Here are made-up objects, facts about them, and rows of numbers that follow some of those facts. Name the object behind each unnamed row.

Some facts about the objects:
droskom: Δ 430; φ a
gino: λ skoveta; Δ 430; φ a
volin: λ luvo; Δ 430; φ a
dizok: Δ 954; φ a
fogrik: λ flami; Δ 954; φ b
sedrol: Δ 242; φ a
drefis: ξ stusar; Δ 954; Π sefunus, statelu; φ b
fodes: Δ 954; Π graklis; φ a
plastu: Δ 954; Π skapa, stesal, brabe, finoflek; φ a
draplur: λ zaklutrak; Δ 867; Π terin, kifis, dadri; φ b
trokla: Δ 954; Π grutogram, guva, diskim, fudu; φ b
tipak: Δ 715; φ a
lenas: λ plistu; ξ zistekem; Δ 430; φ a
fatrik: ξ kotrik; Δ 242; φ a
gibrer: λ keta; ξ stikledru; Δ 715; φ a
vapas: ξ baplubror; Δ 867; φ a
minir: Δ 715; Π flodim, plomakil, flifu, vapas; φ b
flovin: λ sefigo; ξ gino; Δ 430; φ b
plekle: λ fudu; ξ kigas; Δ 242; φ a
kosurek: λ nipaplan; ξ grafel; Δ 867; φ b
klodum: Δ 242; φ a
fodra: λ skapa; Δ 867; Π flezon, kupla, difim; φ a
gorol: λ natagis; Δ 954; φ a
sefunus: Δ 430; φ a
bosos: λ tidilel; ξ diskim; Δ 867; φ a
peskin: ξ stizur; Δ 430; φ a
soklok: ξ ligefen; Δ 954; Π grafel, plistu, droskom; φ a
misten: λ seki; ξ votogum; Δ 954; φ a
bronak: λ gote; ξ gristibak; Δ 954; φ a
rukon: λ kitram; ξ nipaplan; Δ 954; Π gristibak; φ a
vidur: λ plastu; Δ 954; Π peskin, gino; φ a
kloro: λ mabris; Δ 954; Π stesal, skuflunal, trika; φ b
plomakil: Δ 867; φ a
bupo: λ plekle; Δ 242; Π laros, misten, gorol; φ a
skapa: λ brumo; ξ vaze; Δ 715; φ e
finoflek: ξ bronak; Δ 954; φ d
plistu: λ gorol; ξ luzo; Δ 954; φ f
kupla: ξ sostu; Δ 715; φ a
vikleduk: ξ stesal; Δ 867; Π ririlu, volin, stizur; φ d
flifu: ξ stegrok; Δ 954; φ a
keta: λ laros; ξ luvo; Δ 715; φ a
zaklutrak: λ dobepi; Δ 430; Π votogum, flelun, flezon; φ a
brumo: λ dadri; ξ statelu; Δ 954; φ f
fuga: λ flodim; ξ droros; Δ 715; φ a
grivuden: ξ fletrar; Δ 430; φ f
vaze: ξ drefis; Δ 954; φ a
flelun: ξ flezon; Δ 954; φ b
sostu: ξ zogrim; Δ 430; φ a
zistekem: ξ steran; Δ 867; Π flifu; φ f
fostik: Δ 954; φ a
kodral: ξ fluklor; Δ 430; φ a
brugran: Δ 430; Π vaze, tristir, trudral; φ c
steran: λ klastes; ξ fostik; Δ 430; φ a
ligefen: λ fodes; Δ 954; Π kupla, klebrebri; φ a
luvo: λ bupo; ξ ladin; Δ 954; φ a
dutra: Δ 242; Π sefunus, statelu; φ e
saste: ξ ririlu; Δ 430; φ b
brabe: Δ 954; φ e
ririlu: Δ 867; φ a
gastu: λ baplubror; ξ kodral; Δ 954; Π droros, grafel, gustur, statelu; φ a
mabris: λ zogremi; ξ grukes; Δ 867; φ a
sefigo: λ bronak; ξ pudil; Δ 430; φ b
klastes: Δ 954; φ a
notrazi: ξ finoflek; Δ 954; φ b
tristir: ξ visiplos; Δ 954; φ a
goplines: λ vopak; Δ 954; φ a
bibri: ξ trotris; Δ 242; φ c
baplubror: Δ 954; φ b
skefos: λ guva; Δ 430; Π bretor, nipaplan, flodim, flifu, statelu; φ e
dadri: λ truplar; Δ 430; φ a
flami: Δ 954; Π drabefli, diskim, sostu; φ b
todes: λ rukon; Δ 954; Π droros, fluklor, dibrakli, zogrim, kupla; φ d
regam: ξ klebrebri; Δ 242; φ a
klebrebri: ξ plistu; Δ 242; φ a
diskim: ξ kosurek; Δ 715; φ a
luzo: ξ seki; Δ 954; Π plomakil, plekle; φ a
drasis: λ dibrakli; Δ 954; Π regam, saste; φ b
natagis: λ luzo; Δ 954; φ a
stikledru: ξ gastu; Δ 867; φ c
grivo: λ drasis; ξ notrazi; Δ 242; φ a
zugi: Δ 242; Π natagis, droskom; φ a
klirus: λ kodral; ξ fodes; Δ 954; φ e
lofun: λ votogum; Δ 954; φ d
dobepi: λ notrazi; Δ 954; Π dizok, fuga; φ a
flezon: ξ sefunus; Δ 954; φ a
topak: ξ sastun; Δ 954; φ a
droros: λ plugavas; ξ guva; Δ 954; φ a
statelu: λ niflotus; ξ meveklu; Δ 867; φ b
niflotus: λ flovin; Δ 430; φ a
stebeli: ξ gote; Δ 954; φ c
zakes: ξ gibrer; Δ 242; φ a
likli: Δ 430; φ b
gristibak: ξ klastes; Δ 430; φ e
druzas: λ fluklor; Δ 430; φ d
tidilel: Δ 954; Π notrazi, sedrol, mabris; φ a
vudru: ξ grivo; Δ 430; φ b
grutem: λ dutra; ξ kloro; Δ 954; φ a
futrogros: λ difim; Δ 954; Π stesal, kifis, fudu; φ a
lugrar: λ droros; ξ topak; Δ 715; φ f
zogrim: λ fizaflen; ξ fogrik; Δ 954; φ a
laros: λ volin; Δ 867; φ c
zitren: ξ bruflus; Δ 430; Π lofun, difim, trotim; φ f
zovor: λ druzas; Δ 867; φ b
kotrik: λ skefos; ξ puple; Δ 430; φ c
kostam: ξ zogremi; Δ 867; φ d
breper: Δ 954; φ a
seki: λ klupi; Δ 242; φ a
gote: λ vogram; Δ 954; Π baplubror, difim, kitram, stizur; φ b
skoveta: Δ 867; Π votogum, graklis, fogrik; φ f
vopak: ξ drabefli; Δ 954; φ d
grukes: ξ flelun; Δ 954; φ a
laplor: λ griron; ξ griron; Δ 954; φ a
ladin: λ brebru; ξ kifis; Δ 954; Π vaze, pliflum; φ d
fladrum: Δ 242; φ a
dibrakli: λ stegrok; Δ 430; φ a
skuflunal: ξ flifu; Δ 954; φ b
fluklor: λ draplur; ξ todes; Δ 430; φ a
klupi: λ klosta; Δ 867; Π flastor, kitram; φ a
vogram: λ fuga; ξ stebin; Δ 954; φ a
plavapa: Δ 867; Π klodum, gustur, kodral; φ c
gulapil: Δ 954; Π lofun, trotim; φ a
sastun: ξ vogram; Δ 954; Π klodum, vaze, tipak, gebrir, stebin; φ b
trudral: Δ 954; φ b
kifis: ξ pusek; Δ 954; φ d
stebin: λ breper; Δ 430; φ b
guva: λ platris; ξ niflotus; Δ 867; φ a
platris: λ stusar; Δ 715; φ f
niva: λ gino; ξ klosta; Δ 715; φ a
trika: λ kifis; Δ 867; φ b
stesal: λ vura; ξ truplar; Δ 430; φ b
pusek: Δ 954; φ a
stizur: ξ fladrum; Δ 242; φ b
drabefli: λ laplor; Δ 430; φ a
plugavas: ξ graklis; Δ 954; Π laplor, visiplos, fostik, vapas, topak, saste; φ e
difim: λ kloro; Δ 430; φ f
visiplos: Δ 715; φ b
stusar: λ ladin; ξ plugavas; Δ 954; φ a
trotris: ξ trotim; Δ 867; φ a
truplar: λ lenas; ξ plomakil; Δ 242; Π laplor, likli, fladrum; φ e
klosta: Δ 430; φ a
briskeske: Δ 954; Π sedrol, natagis; φ a
fudu: Δ 430; φ d
bretor: Δ 954; φ e
terin: λ goplines; Δ 954; φ a
gebrir: Δ 954; φ a
votogum: λ grutem; ξ kostam; Δ 242; φ c
vidre: λ ligefen; Δ 954; φ a
graklis: Δ 430; φ a
trotim: Δ 867; φ a
flodim: λ fogrik; ξ klodum; Δ 430; φ a
zogremi: λ kigas; ξ sefigo; Δ 715; φ f
grafel: Δ 954; φ a
gropam: λ visiplos; Δ 715; φ a
grutogram: λ klirus; Δ 954; φ a
vura: λ kosurek; ξ tristir; Δ 715; φ a
stegrok: λ kletrudas; Δ 867; φ a
griron: λ zogrim; ξ fuga; Δ 954; Π lofun, bretor, vogram, stebeli, regam, brabe, grukes; φ a
pliflum: Δ 867; φ b
kletrudas: Δ 867; Π plekle, natagis, trotim; φ f
flastor: Δ 867; φ b
gustur: Δ 954; φ a
fizaflen: λ zovor; Δ 430; Π nipaplan, mabris, topak, kitram; φ d
nipaplan: λ flastor; Δ 242; φ a
desigos: Δ 715; Π skapa, vaze, tristir, breper, vapas, peskin; φ a
nuvatre: λ lugrar; Δ 867; Π grivuden, fogrik, natagis, sostu; φ c
brebru: Δ 954; Π notrazi, volin, stizur; φ c
meveklu: Δ 715; Π sefigo, sedrol, gustur; φ c
fletrar: ξ niva; Δ 715; Π vogram, plistu; φ d
kitram: Δ 954; φ d
pudil: λ diskim; ξ goplines; Δ 430; Π kigas, stusar, saste; φ d
bruflus: λ drabefli; ξ flodim; Δ 715; Π niva, kotrik, flastor, zakes, klebrebri, natagis, keta; φ e
puple: ξ tidilel; Δ 954; φ e
kigas: λ trika; ξ stebeli; Δ 954; φ a

Some objects and their rows:
gristibak: [ 16 -16  13  -2 -21  -5   9  -9  -2 -21 -14  -9 -17  -7   0   2 -22  21
   2  12   3   7  22   2  -7   3  19   8]
grukes: [ 20 -17  10   7 -11   5  13 -14  -8 -12 -15  -2  -2  -9  -4   4 -14  16
   4  13   2  -6  -1   9  11  18  16   9]
griron: [ -2   2  12  13  -7   8  29  -1 -10 -13 -16   2   4  -4   1  -3 -23   3
  -6  12   4   8  -2  12  11  18  16   7]
niflotus: [  1  -8   2  17 -22  12  27   6  -8 -13 -14  -8 -17   5 -11   8 -20  21
  -8  17   5   2  23   9   1 -30  25   1]
misten: [ 16  -6   0  11  -9   8  24  -3 -10 -11 -16   1 -10   3   9   6 -15  11
  -5  11   7 -20  12   7  20  17  27   6]
soklok: [ 13 -10  -3  10 -17   5  15  -9 -11 -13 -12  -3   1  -4 -12  -4 -18  13
   0  15   1  -8  -6   5  13   1   9  10]
plomakil: [ 18 -21   3  33 -17   9  24  -2   0 -17 -13  -2 -10  -4 -16  12 -15  28
   1  16  -4  -3   6   9 -13 -31  11  16]
kloro: [ -5 -17  -1  31 -12  13  37   7 -12 -14 -12 -10 -10   1 -10   1 -18  16
 -10  15   5 -17  11  -4  14 -12  13   3]
plistu: [ 15 -11  18  13  -5   1  24  -4 -16 -14 -16   0 -10  -3 -10  10 -13   3
  10   3   8  -6   6   2  14  28  14   0]
briskeske: [  8 -17 -10  25 -21  13  20  -4 -11 -12  -9  -8   3  -1 -16   2 -18  25
  -2  14   0 -20   0   1  10 -22   6  11]
dutra: [  0 -20  -3  22 -18   9  20   3  -3 -20 -14  -8  -6  -4 -12  12 -16  10
  -2  14  -2  -2   4   0  -4 -29  -1  19]
fogrik: [  8 -19   1  26 -18  13  26   8  -5 -10 -12 -13 -14   4 -12   8 -16  22
  -6  13   4 -36  22   3  10  -2   6   5]
dadri: [  8 -12  -1  28 -17   4  28   3 -18 -14 -11  -5 -20   3  -9  17 -18  18
   6  12   8   8  26  -2  -2 -25  33  -2]
stegrok: [ 10  -9   6  35 -20   9  37   3  -6 -20 -12   0 -16   6 -11   4 -19  21
 -11  18   0  -8  16   5 -13 -23  20   9]
bronak: [ 10 -17  34   3 -27  12  25  -5   0 -21 -18  -6 -12  -1  -3 -22 -24  19
  -5  17   6 -18  28  11  13  17  22  -7]
meveklu: [ -2  -2  -7  14 -23   5   8   1  -7 -15 -12 -12 -10  -2  -1  14 -19  15
   5   9   4  20   0   3   2 -39   6  10]
fladrum: [  8 -25   4  26 -19   9  17  -1  -5 -17 -12  -5  -8  -3  -4  10 -15  22
   3  13  -3  -4   6   4  -1 -33  13  13]

Rows to name:
No name comes twice in this set of rows, the named rows included.
[ 10  -6   6   1 -19   2  19   3   0 -17 -18  -8 -24   3  -1   6 -16  15
  -9  15   8   6  19   9   1   6  14   6] => flovin
[ -1   9   2 -10 -21   0  15   2  -8 -18 -19  -2 -13   0   2  12 -22  -7
  -2   6  10  27  12   4  -2  -1   4   9] => bruflus
[ 13  -3  14   4 -18   6  16  -3  -4 -12 -19  -2 -19  -2  -4  13 -15  14
   0  17   7  18  18  22   5   0  20   5] => flodim
[  7 -15  -4  20 -25  11  18  -1  -4 -18 -12  -4  -1  -1 -11   8 -20  17
   0  12  -3  -9   3   4  -4 -35   6  16] => zugi
[ -7  -6  -3  21 -13  11  31   9 -10 -15 -14 -10 -12   1 -19  14 -19   8
  -5  17   4  26  12   7   0 -24   7   7] => skefos
[ 23  -8  22  18 -17   5  27  -2  -5 -20 -18   7 -14  -1  -8   6 -18   8
  -1  12   2   5   9  17 -10   8  12   9] => mabris
[ 13  -7  13   4  -9  -3  20  -1  -4 -16 -18  -4 -25  -1   7  15 -14  14
   0   8  10   9  19   7   1  12  25   4] => stesal
[ 25 -14   0  11 -17   6  10 -11  -8 -13 -13  -3  -4  -5  -1   6 -17  14
   3  10   3 -20   8   6   9  10  15   7] => flezon
[  8  -9  16  18  -3   9  24  -4  -8 -11 -16   0  -3  -7   5   5 -19  17
  -4  11   2  -3  10  13  12  19  26   5] => laplor
[  3 -10  14   7  -9   3  29   2 -15 -24 -18   1 -15  -3  -4   8 -17 -13
   7   8   7  14  -3  -2   4   4   9   6] => truplar
[ -7  -1   0  25  -6   6  25  16  -1 -11 -13 -12 -11   4  -3  15 -20  25
 -15  11   5  10  17   1 -13 -10  18  11] => druzas

The same objects again, as new rows of numbers:
Known rows:
sostu: [  6  -1  12   0  -7   6  -3   1   1  18 -11   4   6  -8   2  -9  -6  13
   0  -9   3 -16   5   8   8   7  -3 -18  -2  -8  -7  -2  13   0]
skefos: [ -8  -1   4  -5   4   5   4  -1   2  11   7   4  -5  -9  -5  -5  -1 -11
 -19 -14   0   4   0  -2  10   3  -6  -1   5  -9 -13   0  14   5]
stikledru: [-11   1 -10  -3 -18   7  -7 -28  -1   9 -21 -16  12   5  23 -15  -7   9
   1  14  -7 -23   2  15   7   1 -21  -5   0  -7   9 -12  -6 -15]
drefis: [  1   2   7   0  -3   1  -1  -6  -9  12 -11  10   2 -17   8 -13  -9  -5
   4   7   3 -18   7  10   0  -2  -7 -12  -7  -5   3   0   4  -1]
stegrok: [  5   2 -13  -6  11  -4   5 -14   4   7  -5   4  -5  -7   2  -3  -3  -5
 -15  -6  -5   2  -1   5   7   1  -1  10  -2  -8   1  -9   2   9]
droros: [ 13  -4   4  -8  -5   4   3  -3   3   2 -12   8   5  -8   5   1  -9   4
  -6  -3  -3 -15  10   5  -5   2  -2   0  -3  -3  -8 -10   1  -2]
gristibak: [ 16 -13  33  20   6  -6 -25  17  -2  15   4   2  -7 -27 -10  -4   9  13
  24  -1  -7 -14  -5  19   4   3  14 -24 -21 -20 -30  -2   0  28]
zovor: [  6   1 -10  -7   5  -8   2 -15  -5   5   4  12   0  -2   9   5  -1   0
 -14   5  -7   3   1  11   5   7  -2  14   3 -14   2  -5   1   2]
sastun: [  1   1   7  -1  -3   1   0  -5  -9  12 -10   9   2 -17   8 -12  -8  -3
   4   6   3 -17   7  10   1  -3  -6 -11  -8  -5   3   0   3  -2]
brumo: [ -3  -3  11 -13   4   0   1  -6  -3   0 -15   3   6  -8   6  -1  -6  -7
  -3  -1  -2 -17   4   5  -1  -4  -7  -1   5   2 -10 -12   0  -4]
stizur: [  8   0  21   2  -8   5   0   8  -4  16 -12   3   8   0   6  -2  -4   7
   4  -2   4  -2   1  -1   4  -3 -10 -22  -5  -5  -9   4  18  -1]
ligefen: [ -1   4  -4  -6   8   3   9  -9   0   2   4   7 -11  -6  -1  -2  -4 -10
 -16  -5  -1   5   0   0   1  -6  -2   5  -6  -5  -3   2   5   3]
plomakil: [  4  13  -9   3   9  -8   2 -10  -1  14  -9  -1  -3  -9   2  -7  -6   4
  -6  -4  -2   0  -4   7   9   1  -1  -1  -6 -12  11  -7   7  17]
gropam: [  9   5   3  -3   6   1  12  -1  -1   2  -3   5  -3   1   4   6  -3 -11
 -10   2  -2  17  -5 -10  -2 -12  -7   0  -9  -4  -8   3  11   8]
brebru: [ -6  11  -1  -1  10  -1   1 -12  -9  11   1   6 -13   0   2  -8  -1  -5
  -4   2   4   2   0   6   3 -13  -5  -4  -9  -4  11   5   7   3]
mabris: [ 15  -6  -7  -9   1  -1   1 -11   7   6 -19   7   8 -11   8  -3  -9   2
  -6  -4  -5 -16   7  10   3   7  -3   5  -1  -6  -5 -16  -2   3]
klirus: [  3  -2   6  -6  -3   1   3   0  -3   4  -8   6   6 -18   2  -2  -9  -7
  -9  -1  -4 -10   7  -1  -4   3  -5   0   1  -5  -9  -9   3   6]

Which object is each row?
No name comes twice in this set of rows, the named rows included.
[ 14 -16  -1 -11 -16   3  29  27   4  24 -30  14   2 -13   5  12  -1   3
 -11   3   1   1   9  -3 -11 -20 -17 -10   5  10   0 -15   8   5] => fuga
[ 11   5  -4   1   1  -6  -2 -10  -2  15 -18   4   6 -15   8  -9  -8   6
   1   0  -2 -15   2  12   6   5  -3  -5  -6  -9   6 -11   4  12] => vapas
[  4  -1 -12  -7   8  -6   2 -17  -6   5   5  13  -3  -4   9   1   0  -7
 -15   4  -5   3   0  11   7   4  -3  14   1 -12   3  -4   1   2] => draplur
[  2   0  18   2  -4  -2   2   1 -16  12 -15   7  10 -15  13  -7  -9 -13
   9  16   2  -3   2   0  -3 -10 -16 -16  -7  -3   0   2   9   1] => fletrar
[  0  -3  13 -15   3   0   1  -4  -1  -1 -19   1   8  -6   6   1  -8  -2
  -1  -2  -4 -21   4   4  -2  -2  -5  -2   7   2 -11 -15   0  -4] => plistu
[ 17   9   7  -9   0   5  -5 -18   1  -6 -12   7  14   1   3  -7 -20   0
  -9 -13   1 -10  15  -4  -3  12  -3   6  -5  -5  -6  -7   9  -5] => misten
[  0   3  12  -7   8  -3   6  -1  -8   3  -6   2   0   4   4   7   0 -14
  -8   3  -3  18  -3 -11  -5 -15 -14   1   1  -1  -7  -2  10   6] => platris
[  8  18   2 -12  17   2   2 -20   5 -11  -4  -2   2   7  -3  -3 -17  -5
 -16 -21  -1   4   2 -10   4   6   4   9  -6  -5  -6  -3  13   2] => gorol
[  7   8  12  -4   9  12   1 -14   1  -2   3   7   4  11   0  -6 -11 -15
 -16 -18   6  18   2 -16   8   1  -8   0  -6  -7 -16  12  26  -5] => bupo
[  4  -1  10  -4   3   9   9   3   3   6   3   4  -3   8  -1   5   1  -4
 -13  -9   1  17  -4 -10   5  -7  -7  -5  -3  -6 -17   7  18   0] => seki
[ 16  -7   3  -6  -7   6   1   0   7   8 -16   6   0 -11  -4  -5  -9   1
  -7 -11   1  -4  17   1  -8  -3  -8   0  -7  -2  -3 -13   2   4] => vogram

Now the same objects, written a new way:
Some objects and their rows:
skuflunal: [-25  18  -3  -2  -3  -7   4   3   6  -4   2   7  -9]
pudil: [-14  15   5   6  -2   4  -4   5  18   3   5   6  -6]
stebeli: [-12  16   3   0   0   3  -3   9   9  -2   8   3  -7]
kosurek: [-9 13  1  7 -1 -1  3  2 11  1  6  9 -1]
plugavas: [-12  22   7   2   3   4  -3   7  16   8   4   5   1]
gristibak: [-21  14  13   2  -6   5  -4  15   2  -8 -10  20   6]
tristir: [-12  18   7   1  -1  -6  -5   3  10  -2   1   6  -9]
sastun: [-15  20   4   5   0  -1   0   8  17   4   5   9  -5]
gote: [ 2 14 15  4  1 11  6 10 19 11  8 12 -5]
laros: [-11   9   1   0  -2   1   0   4  10  -5   7   6  -3]
breper: [-9 19  7  0  1 -6 -4  4 10  1  3  5 -6]
vidur: [-13  20   8   4  -3  -1  -5   1  16   2   3   7  -8]
dobepi: [ -7  19  -9   0  16  -5 -19   4  11   0   6  12   9]
zugi: [-12  15   3   0   4   4  -4  -3  13   8  -2   7  -7]
dizok: [-10  16   6   0   1  -2  -2  -1   9  -3   2   8  -8]
kletrudas: [-12  13   3   1   2   8   0   1  11   5   6   4   4]
briskeske: [-11  16   5   2   2   5  -1   0  11   4   3   6  -4]

Name these rows:
No name comes twice in this set of rows, the named rows included.
[-30  12  -4   0  -1   5   1  -3   7   2   6   1  -1] => vikleduk
[-14  18   7  -2  -3   2  -3   5  19   8  -2   5  -8] => truplar
[-8 13  8  3 -3  2  7  5  9  5  4  6 -9] => sefigo
[-27  21   2  -1   1   2   0  -5   7   2   1   3  -5] => soklok
[-13  18   2  -1   1   3  -5   5  16   8  -1   6  -5] => dutra
[-10  17  11  -4   3   4   0   2  14   7   4   5  -2] => luzo
[-12  20   9   0   1  -1  -4   1  16   2   3   8  -3] => plastu
[-12  19  10   1  -4   0  -2  -3  16  -1   3  10  -7] => futrogros
[-11  12   5   6   3   6  -1  -3  10   5   3   5   1] => klupi
[-24  20   0  -5  -2  -2   1   0   6  -3   3   4  -6] => klirus
[ 5 12  6  5  7  3  1 12 12  6 10 12 -4] => baplubror
[-12  20   4   2   0   0   2   3  17   0   7  13  -4] => trokla
[-11  21 -12  19   5   1 -12   1   4  -5   6   9 -11] => zogrim
[-14  15   4  -4   3   9  -2   6  14   3   9   5  -1] => brebru
[ 6 13 11  1  5  5 -4  2 17  4  7 14 -2] => fodes

